Where the symbols take the nodes:
q324 $ q247
q324 & q978
q324 % q978
q516 $ q768
q516 & q213
q516 % q213
q925 $ q775
q925 & q574
q925 % q408
q495 $ q513
q495 & q544
q495 % q993
q993 $ q413
q993 & q718
q993 % q718
q80 $ q82
q80 & q45
q80 % q45
q827 $ q759
q827 & q759
q827 % q759
q264 $ q247
q264 & q786
q264 % q786
q416 $ q14
q416 & q475
q416 % q917
q544 $ q988
q544 & q895
q544 % q895
q14 $ q553
q14 & q510
q14 % q937
q674 $ q70
q674 & q847
q674 % q847
q735 $ q89
q735 & q925
q735 % q46
q697 $ q674
q697 & q74
q697 % q74
q491 $ q930
q491 & q674
q491 % q975
q522 $ q500
q522 & q827
q522 % q925
q837 $ q434
q837 & q847
q837 % q82
q35 $ q479
q35 & q495
q35 % q495
q684 $ q211
q684 & q993
q684 % q35
q454 $ q876
q454 & q219
q454 % q857
q902 $ q80
q902 & q711
q902 % q711
q510 $ q309
q510 & q447
q510 % q544
q289 $ q895
q289 & q247
q289 % q247
q574 $ q847
q574 & q434
q574 % q434
q15 $ q657
q15 & q674
q15 % q775
q307 $ q324
q307 & q99
q307 % q510
q756 $ q45
q756 & q837
q756 % q837
q917 $ q978
q917 & q99
q917 % q99
q413 $ q495
q413 & q844
q413 % q844
q208 $ q502
q208 & q930
q208 % q544
q581 $ q711
q581 & q756
q581 % q454
q74 $ q671
q74 & q89
q74 % q89
q857 $ q524
q857 & q105
q857 % q892
q447 $ q264
q447 & q937
q447 % q325
q924 $ q558
q924 & q544
q924 % q99
q775 $ q82
q775 & q581
q775 % q581
q82 $ q78
q82 & q917
q82 % q902
q78 $ q837
q78 & q657
q78 % q80
q479 $ q684
q479 & q513
q479 % q513
q502 $ q837
q502 & q346
q502 % q895
q46 $ q827
q46 & q408
q46 % q408
q895 $ q171
q895 & q419
q895 % q419
q558 $ q839
q558 & q988
q558 % q988
q45 $ q902
q45 & q618
q45 % q618
q957 $ q99
q957 & q516
q957 % q516
q12 $ q718
q12 & q208
q12 % q786
q524 $ q307
q524 & q309
q524 % q516
q213 $ q27
q213 & q553
q213 % q553
q89 $ q837
q89 & q775
q89 % q775
q70 $ q15
q70 & q697
q70 % q581
q99 $ q305
q99 & q768
q99 % q768
q860 $ q500
q860 & q500
q860 % q500
q718 $ q844
q718 & q551
q718 % q551
q618 $ q711
q618 & q454
q618 % q581
q975 $ q756
q975 & q208
q975 % q15
q657 $ q975
q657 & q479
q657 % q70
q320 $ q522
q320 & q46
q320 % q46
q876 $ q618
q876 & q860
q876 % q99
q247 $ q419
q247 & q608
q247 % q608
q475 $ q510
q475 & q917
q475 % q421
q759 $ q80
q759 & q421
q759 % q421
q892 $ q309
q892 & q305
q892 % q305
q839 $ q937
q839 & q924
q839 % q924
q937 $ q553
q937 & q558
q937 % q558
q408 $ q759
q408 & q307
q408 % q320
q711 $ q45
q711 & q876
q711 % q876
q768 $ q957
q768 & q27
q768 % q27
q930 $ q346
q930 & q975
q930 % q975
q553 $ q105
q553 & q416
q553 % q516
q513 $ q35
q513 & q413
q513 % q413
q346 $ q74
q346 & q491
q346 % q163
q978 $ q325
q978 & q839
q978 % q839
q211 $ q163
q211 & q479
q211 % q608
q421 $ q408
q421 & q524
q421 % q524
q27 $ q857
q27 & q105
q27 % q447
q844 $ q844
q844 & q12
q844 % q419
q671 $ q74
q671 & q735
q671 % q735
q419 $ q768
q419 & q264
q419 % q264
q309 $ q857
q309 & q917
q309 % q917
q171 $ q544
q171 & q289
q171 % q289
q305 $ q917
q305 & q957
q305 % q957
q786 $ q608
q786 & q419
q786 % q844
q105 $ q213
q105 & q14
q105 % q105
q608 $ q346
q608 & q163
q608 % q163
q500 $ q219
q500 & q320
q500 % q320
q163 $ q786
q163 & q684
q163 % q510
q988 $ q924
q988 & q993
q988 % q171
q551 $ q12
q551 & q208
q551 % q756
q434 $ q756
q434 & q78
q434 % q78
q219 $ q99
q219 & q421
q219 % q522
q847 $ q697
q847 & q671
q847 % q671
q325 $ q957
q325 & q247
q325 % q937

The rows follow the links: the fewer symbols apart two nodes are, the more alike their rows tend to be.

Each row is also shifted at random along 8 hidden directions that mean nothing.

Rows with their nodes:
[ -13  -11  -59   -4   78  -29  -21  -62   -6  -33   18  -14  -37    2   14  -15   -9   37   12  -21    5  -40    9  -38  -72   21  -60   62   11  -26   -8    1   60  -12   26  -25  -15   33  -54    2    1]: q416
[ -16   20   36   28  -12   -8  -11   25   26  -32   -2   26  -48   60  -39   22   13  -22  -20  -35   50    0  -29  -22   21  -24   42  -16  -27   13   14   22  -61   21  -46   84  -16    5   28   38  -54]: q289
[  20   -8   -7  -55   14  -53  -30  -52   -9   -2   24  -38    1  -34   37   19   48   24   64   40   12  -39  -24   43   19  -65   33   15   43   14   17  -36  -12  -51   -4   16   21   16    2   34    0]: q957
[  -2  -37   14   -8   -7   20   71   12   92   42   11  -22   25   34   31    5   77   38   12   -7   59    5   55  -13   61  -44   27  -35  -30   32   45  -45  -97   45    2   53  -22   10   -2    0   -7]: q320
[  -2    3  -10   33   72  -49  -51  -80   43   18  -20  -18  -44  -21  -27  -11  -24   71  -18  -46  -24   -9    6   21  -40    2  -45  -34  -25  -10  -15   16  -15   68  -65  -32  -39   34    3    4   -1]: q618
[   5    0  -69   11    8   -5  -18    1   56   60  -16   55  -12  -48  -46  -33   -9  -22  -45   26   33  -19   91  -19  -50   29  -42    1  -35   61  -25   65    7   57  -13   10  -69   93   -2   44  -84]: q574
[  50   40  -46  -31  -60   28   12   -7   17   61   21   18   35  -41   11  -42   46  -21  -23   67    0  -13   20   11   37   -1   75  -19   57   74   17    8  -66  -77   -7   15   30  -61   36   57  -49]: q674
[  49   21   49  -11  -30  -23  -57   27  -95   -6  -26  -21  -77   21    6   35  -26  -42  -53   -8   -5   -8  -60    3   11  -30   -4   32   -2  -55   31  -15  -13  -61   29   16   69  -50   54   31    7]: q264
[ -49   -3   32   13    0   13  -41    8   -5    6  -24   -2  -12  -20  -63  -34  -15  -29   -2  -35  -17   24   10   23  -21   24   20  -41   13    7  -38  -20  -27   35  -52  -15   28  -33   35   10   -7]: q581
[   5    5   26  -12   31  -44  -21  -23  -33   56  -67  -58    4  -60    6   -8  -25   63    2    2  -49   35   -6   42   -4   -7  -13   -8    9  -20   -5  -27  -38    7   -9  -60   33  -18    4   -1   42]: q454
[ -30  -37   29   41  -51    1    3    5  -38   11   -5  -54   -4  -18   42  -37   26  -18  -80   76  -11  -48   12   16   38  -35  -14   62   -2  -28   16  -15    1  -97   86   48   91  -33   37   27   -9]: q827
[ -88  -10  -49   14   64  -65  -22   -6    2  -18  -14  -61    5  -30   15    9   43    8   81   18   16  -12   -4   16   -8   19  -83   -5   -8   21    3   24   21   20  -32   20  -68   96  -36    0  -13]: q917
[  66    1   23  -17  -17   -5  -35  -45   17  -26   35   26  -70   43    1   50   14    1   12  -68   34  -46  -37  -23   19  -55   -3  -23  -61  -18   44   -5  -16    3  -43   12  -29   21   41  -23  -18]: q786
[  55   -4   29   -3   -9  -50  -16   68  -47   14  -82  -62  -48   30   41   43   29   10    9  -27    4   24  -21  -20   28  -13  -36    2  -54  -26   42  -15  -18    2  -31   12   13   17  -27   -9   -2]: q419
[ -40    1   18   26   18   -2   37   48   29  -53  -17    7   12   22   12   -9   11   47   40  -16  -11   24   10  -50   30   19   12  -12    6    7  -21   33    1   29  -12   39   -6    8  -77   32   13]: q558
[ 109   34  -18  -83   40  -55   22  -70   68   34   37   88   15   11    9   11   10   99  -19   14   45  -40   -2   -4   -7  -86  129   34   -9   53   -1    5 -107   -6  -18    0  -15   43  -20   47  -49]: q447
[ -68   -2  -44  -65   35  -26   33  -15   17   57   14   45  -22  -37   -1  -20   31  -30  -55   31   19  -25   38  -23  -57    8   76   45   28   68  -34   -8  -16  -30   25  -22  -47   29   -4   17  -75]: q213
[  23   32  -44   21  -16   20   16    0   -7   -2    2  -13  -11   67   13   -4   13  -38  -17  -27   19   13  -43  -16   12   57  -20  -20    0   16   36   -4  -21  -11  -30    3  -10  -23   -5  -37   -9]: q346
[  61  -10   14   -5   -6  -32   26  -14   35   32   21   15   17  -11   -3   55   -9   -3  -50   56  -32    9   27   56   -7  -13   33   -4   31   21   -8    2   52   56   22  -16  -98    1    7  -30   -6]: q413
[  40   -9  -28   -6  -48   77    7   26   59  -18   19  -25   38   25   30  -42   88   30  121  -40   -9   29   18  -48   45   24   15  -64  -12   37   29  -46  -28  -26  -84   13   39  -42  -41  -34    3]: q70
[  72   27   35   39  -20  -44   38   10   42    1  -42   -2   10   27   15   15   36   61  -34   24   21    2   19   14   62  -41   60  -22   15   37    0   36  -46   19  -22   67   -6  -26  -47   55  -30]: q544
[ -35   19  -60   16  -12   19   39   49  -14   42  -39  -42   25   -5   34  -40   32  -27   -3   26  -46   48   -4  -27   16  107  -31  -21   26   38    9   10   10  -30  -22  -40   -6  -11  -51  -24    1]: q15
[ -13    9   20  -17  -10   30   22    9  -33   21  -49  -49   -6  -50   35    2  -27   61   -8  -53    2   21    5  -39   45  -34  -43  -11   -8  -59   33  -18  -45  -31   51  -17   49  -65   35    8   57]: q500
[ -89   38   -8  -21   36    6   -3   24  -33  -17  -51   38   37  -22 -108   35  -51  -71   90  -81  152   51   36   44  -84   -9  -54   -7   14   30  -32  -16  -10  108  -27   15  -67   42   40   -9  -37]: q892
[ 111   -5   32   -7  -53   -5    1  -14  -40    1  -67   -3  -17  -13   26   42   13   16   18  -45   35   -8    6   15   33  -60  -27  -34  -23  -23    4    4   25    0   -2  -26   44  -34    6    1   35]: q12
[ -48   31   22   22  -30   11    1   47  -16   10   17  -26   10   12  -21   -1    0  -36  -46   23  -26   29  -12    1  -23   22   33   33   10   23    0  -47    8  -43   -3   29  -19  -62   50  -50  -57]: q211
[  74   19    1   -7   -5   16   24  -13   50   32   25   15   79   -8   -8   15  -18   66  -14   21  -22   29   38    8  -25   -5   43   12   -2   28  -13  -36   11   27   -8  -20  -51  -28    5  -71  -15]: q479
[  86  -30    6   -7  -63    4  -31  -23   16   19   18   29   13  -43   34  -57   42   12  -17   75  -67  -52    8   16   41  -12   62  -19  -28   24  -20   24   11  -76  -17  -29   95   12  -14   32  -10]: q837

Start, symbols taken left to right, then the node you end at.
Answers are names.
[ -12   35  -28    7   44  -11   10  -55   79  -51   45   76    7   -8  -24    6  -28   64    5  -12   17  -19    2  -15   10  -23   24  -31   14   24  -20   74  -17   59  -21   43  -74   41  -21   57    0]
& & & $ $ %: q516
[  40   15   46   40  -79   45   37   21  -47  -27  -82   -4   10   50   -8   -4   55  -43   29  -74  109   14   17   18   39  -32    4  -49   16   19  -14  -21  -14   -3  -29   32   81 -102    7   17  -12]
$ & & & &: q847
[  50   16   48   -6  -98   56   25   17  -39  -19  -24   35   19   25   34  -20   29  -19   13  -25    4  -20  -43  -14   72  -28   63  -33  -24    2    4    2  -31  -89  -27  -13  126  -76    5   -5   15]
& $ % $: q837
[  -4  -21   41   45  -42    4  -29  -21    9  -52   42    7  -54    1  -11   39    8  -44  -34   12  -13  -27    8   29    5  -29    6  -16   53  -12  -20   23   99    7   24   38  -50  -51   39   15  -11]
% % % & &: q847
[   5   18    8   43   38  -20   -5   -7  -32  -34  -32  -28   46   34  -50   27  -48  -12   37  -17  124   20   19   65  -34  -36  -70   40   17   -5   12  -21  -27   82   25   68  -10   23    5   24   -8]
& & & $ $ % %: q213
[  15  -44   51   18  -64   -3    0  -17   -9  -22    5   15  -40   35  -15   44   54  -91  -13   -7   57  -30   14   61   27  -51   35  -50   42   19  -14    3   41   15    1   44   -9  -41   39   35  -16]
$ & % &: q419
[ -48  -40   77   54   -9   13  -26   23    6  -20  -33  -13    7   23  -28  -48   22  -12   25  -31  -13   14   22   16  -24   10   -5  -12  -52   -9  -51  -33   17   28  -49   -1   63    5  -13  -30   -8]
% % % &: q756
[-210   22    1  -16   16   -3   46   81  -27   55  -86  -37    1  -99    2  -14    1  -14   -2  -12   34   39   29  -32    3    1  -48   -6  -24   20   -5    2  -41  -20   35    0  -23   28   56    4  -23]
$ $ % & $: q768
[ -40   -8    6   30  -44   39  -59    0   -9  -27   -1   48  -41  -48  -54  -55  -10  -45  -13  -21   12  -42   45  -18  -40   -1  -28    5  -45    8  -52   36   60  -35  -20   12   53    5   35   41  -58]
& % $ & $: q978
[  10   42  -22   30    6  -56  -14   18   -9   50  -21  -61  -47   35   22   18   24  -15  -91   45  -24    2  -47   -4    9   25   -6   34   -8   23   47   -5  -36  -40  -12   28  -39    5   20  -12  -62]
$ & % $ %: q837
[   2   32  -60   32    3   63   10  -21   27  -29   11   15   29   12  -18  -27  -12    3   19  -59    4   22    6  -32  -36   62  -47  -26  -14   12   -6   10   36   16  -36  -44  -27   -8  -23  -65    1]
% $ & & %: q671
[   0   12  -12  -17   28   31  -44  -79  -44  -70   26   35   17  -33  -35    5  -85   -1   51  -61   90  -38   -6   14  -67  -61  -76   47   -7  -61   -4  -14   38   -1   45  -12   27   14   60   -9   26]
$ % & & %: q558
[ 111   32   20  -19  -25   11   21   -8   18   34   22    7   45   36   31   18   -5   53  -24   19  -35   16  -46    7   17  -16   63   19  -38    7   36  -50  -48  -45  -12  -23   24  -28   21  -80   -4]
% % & & $: q768
